Each row has a class, written after it, and each block has its own classes.
[ -0.3 -41.2  -8.5  -0.9  -1.9  -1.5   4.9  -7.2   9.6   0.8 -20.9   2.7
  -3.2 -15.8   3.0   3.5   1.3  15.0 -30.0   1.4 -19.2  -0.6 -11.9  -2.9
   3.1  17.6 -53.2  -6.4 -28.5  -4.8] : pokib
[ -2.3 -25.6 -11.2  -1.1   2.9   3.4  -3.4  -8.2  -3.4   6.6 -11.7  -1.7
  -0.5  20.4   1.3   2.4  -1.8  -6.7 -27.3   4.6 -10.1  -0.7 -10.9   0.5
   6.4  10.8 -65.9   1.3 -25.7  -7.5] : pokib
[ -7.6 -29.4  -0.8   1.0   4.0   0.3   7.6 -10.1   5.9  -3.6 -32.2   5.9
   0.8 -20.9   1.6 -12.3  -1.3 -14.6 -24.0  -0.9  -8.4   7.1  -7.7   0.6
   2.7  11.8 -51.4 -10.6 -32.2  -1.6] : Kerog
[ -8.0  -8.0   9.0   6.7   0.0  -3.0  -4.9  -1.7  -4.4  -4.2  -1.1   1.6
   4.0  24.9   2.1  -2.0  -2.4 -15.7 -11.8  -3.2  -3.9   0.9  -5.5   9.1
   0.5   1.1 -23.9   0.9 -10.8   0.9] : Kerog
[-11.8 -11.7   6.0   2.3   0.1  -3.0  -1.1  -5.5  -3.9  -1.6 -13.6   1.1
   3.3  -0.5   3.7 -10.3  -1.1 -18.6  -7.7  -6.3  -7.4   1.4  -9.5  -0.7
   1.2   6.9 -26.7  -3.3 -20.5   1.5] : Kerog
[ -8.1 -30.5  -1.9   2.5   1.6  -5.4   0.4  -8.2   0.3  -3.2 -16.1   5.7
  -3.9   2.1   2.9  -4.2  -2.3  11.2 -23.2   2.5  -0.5   5.7 -10.0  -0.8
   0.7   7.2 -38.8  -8.5 -28.1   1.3] : Kerog
[  1.3 -40.9  -7.9   2.7  -0.3  -1.2   9.5  -1.6   3.2   7.7 -17.2  -7.7
 -11.6 -25.6   3.1   1.4   1.2  31.9 -34.1   8.7 -14.8   5.1 -11.9 -15.4
   3.4  19.1 -57.7 -10.6 -24.7  -2.4] : Kubel
[  1.8 -32.1  -6.8  -1.0   1.2  -1.7   9.2  -1.6   0.7  -7.2 -21.7   0.2
  -2.8  -8.3  -1.6   2.2  -2.9   5.4 -22.6  -2.9  -9.5  -2.5  -9.8  -0.2
   3.6  12.0 -46.1 -15.9 -26.3  -0.1] : pokib
[  3.7 -28.0   1.1   2.0  -2.6   0.6   2.3  -5.3   1.5   3.7 -21.6  -0.6
  -6.3  -5.7  -0.9   2.0  -2.8   1.6 -31.2   3.5  -4.7   0.7  -7.6  -8.5
   6.6  13.5 -58.7  -4.8 -22.3  -7.3] : pokib
[-15.0  -5.2  13.5   0.1   4.9  -3.0  -5.0  -6.1  -0.9  -0.5 -29.3 -10.9
  -7.8   7.1  -0.5  -6.6  -6.2 -26.5 -11.8  -2.0 -12.2  -3.4  -5.5  -3.1
   2.8   4.4 -64.9   1.3 -30.6  -2.5] : segif
[-13.5 -17.1  14.1  -3.6  -0.7  -7.2  -2.7  -8.5  -0.6   0.7 -21.2  -0.4
  -0.6  11.2   6.9 -13.5  -3.9 -23.1 -20.5  -5.5   8.7  -0.9 -33.3   2.2
   4.7  10.2 -53.6  -6.4 -37.2  -1.7] : pokib
[-14.3 -27.6   2.1   7.3   2.6  -6.3   6.2  -7.5  -0.6  -0.2 -11.8  -5.3
   0.2  -0.7   7.3  -6.2  -4.3 -12.7 -21.8  -1.5  -6.2   2.2  -5.7  -0.7
   5.3  12.7 -60.6  -6.9 -46.7   0.7] : segif
[ -8.9 -26.0  -0.3   1.3   2.2  -5.7   7.6  -7.5 -10.7   1.6 -16.2  -1.7
   0.0  -2.3   4.3  -4.1   0.7  -5.8 -25.7  -1.0  -9.9   7.7  -7.9   1.1
  -1.0  13.2 -45.6  -5.2 -36.0  -0.4] : Kerog
[  8.8 -39.3 -14.3   1.3  -1.5   1.2  -0.5  -4.7   3.3   3.2 -13.0   6.5
 -11.2 -21.7   3.3  -1.3   0.7  37.6 -30.0   6.5 -17.4   3.9  -9.2  -8.1
   2.8  15.3 -27.3  -8.4 -10.0  -5.4] : segif
[ -7.1 -29.4   3.2   0.0   6.2  -4.5   5.9 -10.0   2.4  -3.1 -22.9  -5.1
  -4.8   0.0   2.4  -5.4  -2.4  -4.3 -21.6  -0.5  -7.3   0.6  -8.6  -2.6
   3.1  22.3 -62.0  -3.7 -38.3  -1.7] : segif
[ -3.8 -34.1  -7.7   5.6   2.7  -0.9   7.2  -3.2   3.5  -0.2 -16.2  -4.7
  -6.2 -12.7   4.0  -4.5  -7.0  13.8 -29.7   3.4  -9.4   0.1  -9.4  -7.3
  -1.1  12.7 -28.2  -2.4 -26.4   0.1] : segif
[  4.4 -19.1   0.5  -2.3   3.1   3.0   4.8  -6.6   4.9  -2.3 -13.7  -0.4
  -6.2 -12.4  -1.2   6.4   5.8  -8.3 -17.1   5.1  -5.9   2.8  -3.6  -1.2
   2.0   9.0 -52.0   4.6 -26.0  -4.8] : Kubel
[ -5.7 -36.8   1.0  -1.7   5.2  -7.3  13.4  -3.6   0.5  -4.9 -17.3   2.8
   1.1  11.4   0.5  -4.8  -1.9  -7.1 -24.3   3.8 -12.6  -0.5  -9.7   8.1
   1.5  10.4 -44.8  -1.6 -31.6   2.6] : segif
[  1.3 -20.5   9.0  -0.3   1.2  -1.2   0.5  -3.9  -1.8   0.6  -6.7   0.6
  -3.7  11.2   8.2   6.4  -4.5   3.3 -17.4   5.1 -17.2   1.5  -6.4   3.5
   2.4   6.3 -44.8  -0.7 -18.0  -3.0] : Kerog
[  5.8 -33.9   0.4   1.6   9.7   0.9   8.0   0.1   5.0  -3.0 -25.4   2.2
  -7.2 -15.8  -2.3   9.9  -0.7   6.0 -21.8   5.7 -15.2  -0.7  -7.0  -2.2
  -1.6   9.5 -51.4 -13.5  -1.6  -0.1] : Kubel
[  1.3 -19.3  -1.4   0.3   4.9  -0.9  13.7  -7.5   0.2   0.2 -28.7   1.9
  -2.2  -6.4   0.6   5.9  -3.8  -5.9 -19.8   2.0  -8.9  -1.1 -13.2   2.0
   7.5  11.9 -70.0  -3.0 -35.7   0.1] : pokib
[ -6.5 -24.0  -2.0   5.9   3.0  -1.6  10.2  -5.2  -3.3   3.0 -14.8  -3.6
  -0.6  -3.0  -1.5  -0.5  -3.3  -6.9 -18.8  -0.3  -6.3  -1.2  -9.9  -1.0
  -0.7  15.3 -40.0  -4.3 -26.3  -2.0] : Kerog
[  6.4 -17.2   1.4   1.2   0.9  -0.7  -2.9   3.3  -1.5  -2.0 -13.9   1.4
  -1.9  -0.5   5.4  -3.2  -3.5  -6.0 -14.1   0.4 -11.7  -2.2  -8.2  -5.4
   2.6   7.8 -40.0   0.6 -16.4  -3.7] : pokib
[ -9.9 -36.2  -3.8   0.8   3.4  -2.4   7.2  -5.7  -0.1   3.9 -16.9  -1.4
   2.1  -9.4   5.9  -7.9  -2.5   2.9 -30.8  -2.7 -13.2   1.3 -14.1   0.5
   3.9  19.7 -46.2  -8.5 -38.7   0.5] : segif
[  0.1 -23.1  -3.5   0.1  -3.0  -5.2  -6.9  -5.6   1.6   3.8 -12.9   0.0
  -7.6  -1.2   1.1  -5.7  -2.8   3.7 -18.8   0.0 -15.5   0.1  -6.0  -4.6
   5.1  12.6 -52.5  -2.0 -17.4  -5.7] : pokib
[  0.0 -23.2  -5.8   0.2   2.3  -1.3  11.2   3.2   2.6   2.8 -21.5  -6.4
  -3.1 -16.5   2.2  -0.4   7.2   4.4 -19.2   1.1  -1.9   0.2  -9.0  -1.6
   0.4   9.8 -44.6  -8.6 -33.2   2.8] : Kerog
[  8.5 -39.8  -2.7  -1.0  13.6   1.2  14.8  -1.7   0.7  -0.9 -12.8  -9.7
 -14.6   9.5  -1.6  18.2  -3.1  26.8 -27.0  14.7 -15.3  -1.6 -12.3   3.8
   0.2  11.5 -71.1  -1.7 -33.4   1.9] : pokib
[ -4.1  -8.8   4.2   2.8   2.6  -5.5   5.1   2.0  -2.9  -1.2  -2.3   0.4
   0.8  13.9   0.3   5.0  -2.0   0.2  -7.6   3.1  -1.5  -3.9  -3.5   4.0
   1.2   1.2 -12.0   6.4  -8.4   1.8] : Kerog
[ -8.0 -36.0   1.4   1.7   1.1  -0.8   0.7 -19.9   0.1   1.3 -15.8   3.1
   0.0   5.9   0.2  -2.5  -3.1  -2.6 -31.5  -1.3 -11.7   0.6 -11.1  -0.7
   5.1  14.0 -49.2  -5.0 -23.6  -2.0] : Kerog
[  1.4 -18.8  -0.6   2.2   1.5   0.8   2.8  -4.3  -9.8   0.7  -7.8  -8.9
  20.1  -0.2   1.3   5.7   0.0   7.1 -18.1   5.7  -7.4  -0.9  -8.0  -1.4
   3.1   8.8 -40.3  -2.7 -14.0   1.7] : segif
[ -6.8 -23.7   1.5   3.6   2.6  -0.7  -0.7  -6.3   2.1  -1.4 -21.4  -1.7
  -2.0 -15.9   3.3  -7.2  -3.0  -1.6 -26.4  -1.0  -7.6   2.5  -5.7  -5.5
   4.3  10.9 -45.0  -4.3 -26.3   0.6] : Kubel
[ -3.2 -25.9  -4.8   0.3   0.6   0.2   7.1  -2.4  -0.2  -2.3  -7.1  -4.4
  -5.2   0.7   3.5  -1.7  -0.3  13.4 -21.5   2.7  -6.4  -0.4 -10.7  -2.5
   1.9  10.8 -34.8  -6.6 -26.2  -2.6] : segif
[  5.8 -17.6   1.6  -0.9   5.9  -0.1   6.8  -4.4   4.3   4.3 -18.5  -4.3
  -8.0  -2.0  -6.2   2.1  -0.2   7.9 -12.9   8.2  -4.1   1.7  -4.4   0.0
   3.3   7.3 -48.8  -5.7 -15.6  -0.9] : Kubel
[-21.8 -13.3   4.6   3.8  -6.9  -6.7 -16.1  -6.8  -0.1  -2.0   8.0 -16.7
   2.8  -2.4   8.9 -28.6   3.3  -4.8 -31.0  -4.9  -7.2  -1.7 -11.0 -15.6
   5.1  13.6 -45.3  -1.9 -36.9   1.5] : Kerog
[ -5.3 -19.4   3.6  -1.6   6.4  -1.9  -4.4  -3.0  -0.1  -0.5  -7.4  -7.0
  -7.4  10.3   1.5   2.0  -1.0  -4.2 -19.6   6.0  -5.8  -2.5  -5.6  -7.4
   3.0   9.0 -60.0   0.8 -24.6  -1.4] : Kubel
[ -2.9 -22.6  -0.8  -0.7  -0.1  -1.8  -4.0  -2.7   0.5  -2.2 -14.0  -2.5
  -5.6  -7.1   1.4  -7.1  -0.9   2.3 -20.3  -0.9  -7.5  -0.3  -8.8  -0.5
   0.6  10.2 -43.4  -6.5 -22.7  -4.8] : pokib
[ -6.5 -26.0   7.1  -1.1   6.1  -3.1   1.5  -4.7   2.6  -4.0 -25.4  -2.9
  -4.1  -6.5   0.8  16.6   0.2 -16.7 -29.0   0.9 -11.1   2.2 -10.3  -5.1
   2.7  11.7 -75.7  -4.5 -35.3  -2.7] : Kubel
[-16.4 -19.7   9.7   1.3  -2.3  -3.7 -14.2  -7.9   0.3  -6.9  -9.9  -4.7
   1.4  -0.8   3.9 -15.4  -0.1 -22.8 -22.3  -5.4  -6.7   1.4  -5.8  -5.3
   3.0   8.1 -51.5  -1.7 -34.0  12.2] : Kubel
[  4.7   2.9   1.5  -1.0  -7.8  -0.1   1.0  -5.0   0.4   7.4 -24.1 -11.8
  -5.0  -5.3   5.6  -2.1  -3.1 -23.3  -5.6  -6.0   1.7  -7.3 -12.0  -8.1
   5.3  14.1 -69.6  -1.7 -26.7 -11.3] : pokib
[ -4.3 -28.4   4.7   1.7   1.9  -2.8  -0.9  -4.9   3.4  -3.8 -17.1  -0.8
  -6.9 -17.4  -2.1  -2.4  -1.2   5.7 -26.2   3.6  -6.4   3.9  -1.0  -9.0
   3.3  11.7 -50.5  -4.4 -26.1   0.5] : Kubel
[ -6.1 -24.5   2.2   8.0  -0.1  -8.9   3.8 -14.9  -2.8  -2.9 -17.6   4.0
   5.9   0.9   1.1  -2.2  -1.0 -16.5 -14.6  -3.1  -9.1   5.1  -9.4  -1.1
   0.5   7.8 -42.1  -3.0 -27.8   0.0] : Kerog

Next block, with new classes.
[ -5.1 -11.8  22.5 -14.0 -10.2  11.6   1.8   0.1  -6.2   0.9   0.6   5.9
  -4.2   0.6  -2.0   4.9  -1.9  -8.3  -5.2   1.0   8.3  16.8  -5.6   6.0
   4.4   5.6   0.9  -2.8  -0.2 -14.3] : Tig
[ 0.9 -5.9 24.0 -7.9 -6.0  8.3 -2.9  2.8  1.2 -3.9 -9.5  0.1 -6.2 -2.8
 -0.1  3.9  0.4  0.2 -7.4 -3.0  7.8  7.5 -0.8  3.7  5.3  3.4 -1.3 -4.9
  9.3  1.1] : nipe
[ 11.1  -6.0  18.4 -14.7 -10.8  12.2  -3.9  -1.4  -8.8  -5.3   1.0  -0.9
  -3.8  -9.8   0.6   4.3   1.3   0.4 -12.3  12.9   9.7   4.8  -1.2   4.2
   2.1  -3.8  -7.4  -1.2   7.4   3.7] : nipe
[ -9.3 -10.4  24.3  -1.0 -13.8   8.6   8.2   3.0 -14.1  -9.4  -0.9   1.2
  -4.1  -1.2  -4.7   2.6 -12.1  -1.0  -6.2  -4.1  14.4   6.3  -2.8  10.5
  -1.1   5.7   6.0   0.8   6.6  -7.6] : Fited
[ 0.0 -6.1 28.7 -8.1 -1.1  5.9 -1.5 14.6  0.8 -6.6  1.6  3.0 -4.5 -7.8
 -5.2 52.1 -2.8  6.9 -6.9  5.0 10.9  6.4 -3.7  9.7  7.3  5.7  2.7 -2.4
  7.4 -1.0] : nipe
[ -8.4 -12.7  26.0  -6.2  -8.8  11.6   4.6  -1.5  -8.1  -7.1  -4.3   3.8
  -0.3  -1.2  -3.8  18.0  -3.4  -4.9  -6.8  -0.6   9.3  15.1  -7.3   8.2
  12.1  13.4   4.1   4.2   2.8  -7.6] : Tig
[ -8.2 -10.8  30.8  -6.0 -12.5   5.0   2.5  -4.2 -11.0  -6.1  -0.5   4.5
  -5.0   5.2   1.4  12.1  -0.2  -5.1  -4.0   2.2   6.4   9.6  -6.5  13.3
  10.7   6.4   2.9   8.5   4.5  -7.3] : Tig
[  9.5  -2.8  28.3 -10.1  -4.0   1.2  -0.3   4.3   4.2  -4.8   1.2   3.2
 -21.4 -17.0   4.9  -1.0   0.4   0.5  -6.2   4.8  16.7   2.0  -2.5   7.7
  -7.3   9.5   2.3  -4.7  10.2   0.9] : nipe
[-3.6 -5.2  7.3  4.5 -3.0  7.1  7.1  2.4 -6.6 -6.6  7.0 -6.6 -0.2 -0.9
 -4.6 -7.4 -5.8 -0.7  0.6 -6.4  4.8  3.8 -4.7  0.1  3.8  3.7  3.7  0.3
  6.9 -2.5] : Fited
[-11.5 -13.8  30.9  -3.6 -10.0  11.8   4.5  -1.7 -11.0  -7.1   7.9   4.0
  -3.4   0.0  -2.2   4.2 -11.3   0.9  -6.6  -7.3  10.9  11.8 -16.5  10.4
   5.3  10.8   4.9  -0.4   2.2  -3.7] : Fited
[ -7.4  -2.0  29.3  -9.1   1.2   3.3  -2.8   5.4  -6.1  -4.3  -2.7   1.5
 -12.3  -8.1  -2.2   5.3   0.0   5.7 -10.6   0.7   5.7   6.4  -2.2  12.9
  -2.3   5.0  -0.1  -4.7  11.0  -3.0] : nipe
[-12.0  -0.8  27.1  -4.2  -6.1  11.6   2.1   1.1 -10.0 -10.3  -1.1   1.6
  -0.4  -0.4  -5.1   4.1  -3.5   2.0  -5.7  -1.7  15.4  13.7  -8.9  10.0
   7.5   6.6   5.7   1.0   6.2   0.0] : Fited
[ -3.5   2.8  20.9  -5.6  -8.4   5.4  -4.1  -2.7   0.9  -5.6  14.3   5.0
  -3.8   3.2  -2.8  13.3   3.4   0.1  -3.5   0.0   9.0  12.4  -4.9   7.9
  11.7  11.0  -5.3   7.3   1.7 -10.0] : Tig
[-11.2  -2.2  21.7  -3.9  -7.9   5.1   6.2   0.4  -6.0  -2.7   3.9   0.2
  -1.2   1.4  -4.3   8.5  -7.8   3.2  -8.7  -1.0  12.7   8.0  -6.0  15.4
   8.3  12.0   7.0   2.7   2.1   1.2] : Fited
[-11.8 -10.2  36.1 -11.0 -12.0   2.9  -2.4  -5.2  -7.4  -6.3   0.5   6.4
  -5.2   2.2  -4.8   3.7  -5.0  -9.2  -7.7   5.0   6.7  14.8 -11.9   7.7
  15.3  15.6   5.3  11.1   7.4  -8.7] : Tig
[-11.6 -11.5  32.9  -5.5  -8.4   7.9   2.6   4.2  -7.0 -13.3   0.5   4.1
  -4.3   0.8  -8.7  22.4  -7.4   3.6  -2.6  -0.7  10.4  12.0  -4.0  -5.2
  -0.2  10.1   8.7   2.4   6.7  -7.1] : Fited
[ -0.6 -10.7  27.8 -12.7  -3.3  10.0  -6.8   1.9  -4.9  -3.4  -3.9   1.3
  -3.2 -11.6   1.0   0.6  -1.9   6.9  -2.1   1.5  11.8  -0.9  -7.5   7.8
  -2.9   2.6  -6.1   1.1   5.6   3.3] : nipe
[ -8.0 -12.4  26.0   0.8 -10.5   7.2  -0.1   0.6  -2.8  -6.7   0.2   0.3
   2.0   5.6   0.9   1.1  -5.4  -3.3  -1.7   4.5  15.3  10.6  -5.1   3.0
   9.7  15.0  10.8  11.0   3.2 -20.0] : Tig
